Below is a small trained network, with its code and all its weights. Each question gives an input and a target symbol and asks what happens when units are switched off, that is, made to give their printed mean instead of their output.

import numpy as np


def w(rows, s, z=0):
    codes = np.array(rows[::2]) - 128.0
    scale = np.full(codes.shape[1], s)
    scale[-1] = z or s
    return codes * scale


def norm(h):
    return h / np.sqrt((h * h).mean(-1, keepdims=True) + 1e-5)


def f(y):
    return np.maximum(y, 0)


def softmax(a):
    e = np.exp(a - a.max(-1, keepdims=True))
    return e / e.sum(-1, keepdims=True)


def log_softmax(a):
    a = a - a.max(-1, keepdims=True)
    return a - np.log(np.exp(a).sum(-1, keepdims=True))


def net(x, mask):
    ids = ['ΓΔΛΞΦΩαβεζηθμστψ'.index(c) for c in x.split()]
    T = len(ids)
    res = E[ids] + P[:T]
    u = 0
    for l in range(3):
        q, k, v = (norm(res) @ M[l].T for M in (Q, K, V))
        z = softmax(np.where(np.tri(T) > 0, q @ k.T / 2**0.5, -1e9)) @ v
        res = res + np.where(mask[u], z, O[l][:, -1]) @ O[l][:, :-1]
        u += 1
        y = f(norm(res) @ A[l][:, :-1].T + A[l][:, -1])
        res = res + np.where(mask[u : u + 8], y, B[l][:, -1]) @ B[l][:, :-1]
        u += 8
    return log_softmax(norm(res)[-1] @ U[:, :-1].T + U[:, -1])


Q, K, V, O, A, B = {}, {}, {}, {}, {}, {}
E = w([
[55,112,186],'Γ',
[137,46,134],'Δ',
[157,87,247],'Λ',
[103,123,99],'Ξ',
[136,65,77],'Φ',
[163,190,133],'Ω',
[94,107,32],'α',
[187,73,246],'β',
[147,175,139],'ε',
[144,150,159],'ζ',
[124,109,164],'η',
[137,110,87],'θ',
[121,149,38],'μ',
[149,50,88],'σ',
[173,252,113],'τ',
[220,171,184],'ψ',
],0.02)
P = w([
[149,153,98],'0',
[1,159,241],'1',
[151,97,45],'2',
[149,151,107],'3',
[57,152,252],'4',
[193,121,104],'5',
[149,151,108],'6',
[62,149,246],'7',
[150,86,38],'8',
[150,151,112],'9',
[10,95,180],'10',
[194,117,106],'11',
[149,147,109],'12',
],0.0092)
Q[0] = w([
[1,143,124],'L0H0',
[117,172,115],'L0H0',
],0.0098)
K[0] = w([
[97,105,79],'L0H0',
[96,118,2],'L0H0',
],0.01)
V[0] = w([
[251,179,175],'L0H0',
[232,7,128],'L0H0',
],0.0025)
O[0] = w([
[136,12,2,251],'L0H0',
[137,73,81,177],'L0H0',
],0.0058,0.002)
A[0] = w([
[196,136,196,149],'L0N0',
[76,36,146,162],'L0N1',
[138,74,93,121],'L0N2',
[3,115,235,254],'L0N3',
[67,153,191,91],'L0N4',
[141,166,122,41],'L0N5',
[213,101,171,100],'L0N6',
[156,135,181,102],'L0N7',
],0.013,0.0038)
B[0] = w([
[46,90,53,254],'L0N0',
[161,117,236,221],'L0N1',
[89,117,167,196],'L0N2',
[54,163,254,222],'L0N3',
[165,217,204,160],'L0N4',
[116,85,156,138],'L0N5',
[160,76,68,244],'L0N6',
[142,82,108,188],'L0N7',
],0.011,0.0071)
Q[1] = w([
[69,28,74],'L1H0',
[183,33,4],'L1H0',
],0.002)
K[1] = w([
[78,165,11],'L1H0',
[138,145,60],'L1H0',
],0.011)
V[1] = w([
[254,153,156],'L1H0',
[145,111,98],'L1H0',
],0.0084)
O[1] = w([
[119,100,164,2],'L1H0',
[54,2,108,251],'L1H0',
],0.0056,0.00096)
A[1] = w([
[37,179,157,77],'L1N0',
[3,110,52,56],'L1N1',
[85,123,165,200],'L1N2',
[132,216,151,106],'L1N3',
[208,117,140,182],'L1N4',
[207,102,133,107],'L1N5',
[213,175,140,254],'L1N6',
[123,127,119,47],'L1N7',
],0.013,0.0031)
B[1] = w([
[254,149,240,212],'L1N0',
[98,110,173,229],'L1N1',
[177,171,223,252],'L1N2',
[64,51,151,177],'L1N3',
[160,64,87,223],'L1N4',
[193,111,85,225],'L1N5',
[116,11,113,170],'L1N6',
[118,113,132,128],'L1N7',
],0.0076,0.0041)
Q[2] = w([
[75,195,246],'L2H0',
[201,150,171],'L2H0',
],0.013)
K[2] = w([
[56,251,191],'L2H0',
[219,165,162],'L2H0',
],0.012)
V[2] = w([
[151,184,159],'L2H0',
[151,3,45],'L2H0',
],0.0053)
O[2] = w([
[174,109,89,83],'L2H0',
[161,249,99,254],'L2H0',
],0.012,0.0034)
A[2] = w([
[198,148,120,134],'L2N0',
[149,176,22,88],'L2N1',
[169,141,215,60],'L2N2',
[95,114,66,90],'L2N3',
[44,68,136,142],'L2N4',
[131,197,79,51],'L2N5',
[4,189,68,3],'L2N6',
[179,138,141,55],'L2N7',
],0.013,0.0051)
B[2] = w([
[73,254,139,212],'L2N0',
[168,14,99,255],'L2N1',
[125,125,67,217],'L2N2',
[249,210,200,174],'L2N3',
[22,122,21,187],'L2N4',
[168,108,145,167],'L2N5',
[16,187,157,161],'L2N6',
[83,168,175,143],'L2N7',
],0.0067,0.006)
U = w([
[123,140,216,200],'Γ',
[179,63,194,154],'Δ',
[95,38,146,134],'Λ',
[57,35,107,143],'Ξ',
[146,230,167,78],'Φ',
[123,142,124,110],'Ω',
[71,126,107,201],'α',
[133,4,118,41],'β',
[89,135,133,127],'ε',
[64,85,76,94],'ζ',
[115,71,153,85],'η',
[82,141,131,125],'θ',
[108,138,113,147],'μ',
[248,179,196,2],'σ',
[126,175,108,113],'τ',
[158,54,62,155],'ψ',
],0.021,0.0097)

Each question gives the input, a string of symbols that net reads in full, and the target symbol t.
The units are the heads (2 rows each of Q, K, V and O) and the neurons (one row each of A and B). Each row of codes is followed by its name. A weight is (code - 128) times the scale printed after its matrix; where a second scale follows, it is the last column's (O, A, B and U).
mask holds one flag per unit, layer by layer, with each layer's heads first. A switched-off unit (its flag False) gives its mean, the last column of its rows in O or B, instead of its output. The means were averaged over made-up inputs and are rounded, as every weight is.
A unit's drop is (log p(t) with every unit on - log p(t) with that unit switched off) / (log p(t) with every unit on - log p(t) with every unit switched off).
The circuit of an input: a set's keep is (log p(t) with only the set's units on - log p(t) with every unit switched off) / (log p(t) with every unit on - log p(t) with every unit switched off). Starting from the 12 units with the biggest drops (on a tie, the unit counted first), units are removed one at a time, each time the one whose removal leaves the highest keep (on an exact tie, the one counted first), for as long as the keep stays at least 0.8.
circuit, biggest first: the units of the circuit, biggest drop first
k most important neurons: the k neurons with the biggest drops, biggest first
k most important neurons of layer l: the k neurons of layer l with the biggest drops, biggest first
drop of u: that unit's drop, to one decimal
input Δ ψ σ ψ ψ Γ ψ ψ ε, target ψ: circuit, biggest first -> L0N3
input Λ ζ μ Γ ψ Δ ζ ψ ψ τ ψ, target Ξ: 4 most important neurons of layer 0 -> L0N6; L0N7; L0N0; L0N1
input τ α σ σ τ Φ σ ζ σ ζ μ, target Γ: circuit, biggest first -> L1N0; L0N6
input α Φ ζ ψ σ, target Γ: circuit, biggest first -> L0N3; L0N0
input ψ Ξ α Δ, target Δ: 4 most important neurons -> L0N1; L0N0; L0N3; L0N2
input ζ σ Γ Δ, target Δ: 4 most important neurons -> L0N1; L0N0; L0N3; L1N5
input Δ ψ ψ ψ Φ, target Γ: 2 most important neurons of layer 0 -> L0N3; L0N6
input ε ζ β σ ψ ζ, target ψ: 2 most important neurons -> L0N3; L0N6
input ψ ψ ψ ψ τ Δ τ α β τ ψ, target Ξ: 2 most important neurons -> L0N0; L0N6
input ψ Φ ψ α, target α: 2 most important neurons -> L0N3; L1N1
input ψ τ Φ σ ψ σ ψ ψ τ Φ, target Φ: 4 most important neurons of layer 0 -> L0N3; L0N0; L0N6; L0N2
input Ω ψ σ ψ ψ Φ σ ψ σ ψ ψ ε, target ψ: 2 most important neurons -> L0N3; L2N1
input Φ η η Φ ψ ψ Φ η ζ, target ψ: 3 most important neurons -> L0N0; L0N3; L2N1
input η σ τ ψ ψ σ ε Δ σ ψ ψ η, target ψ: 3 most important neurons -> L0N6; L0N3; L1N0
input σ τ ψ ψ μ, target Γ: circuit, biggest first -> L1N0
input τ ψ Δ σ, target σ: 3 most important neurons -> L0N0; L0N3; L0N2
input σ ψ ψ ψ σ η, target ψ: 2 most important neurons of layer 1 -> L1N0; L1N2
input τ β Φ ψ Φ ψ ψ ψ τ, target ψ: 2 most important neurons of layer 0 -> L0N3; L0N0
input ψ ψ ψ σ Γ Φ α, target α: 2 most important neurons of layer 0 -> L0N3; L0N6
input Δ ψ Φ σ ψ ψ τ Ξ, target Γ: most important neuron -> L0N3
input Δ ψ ψ β σ, target Γ: 2 most important neurons of layer 0 -> L0N3; L0N6
input τ ψ ψ Ω α, target Γ: drop of L0N7 -> 0.0
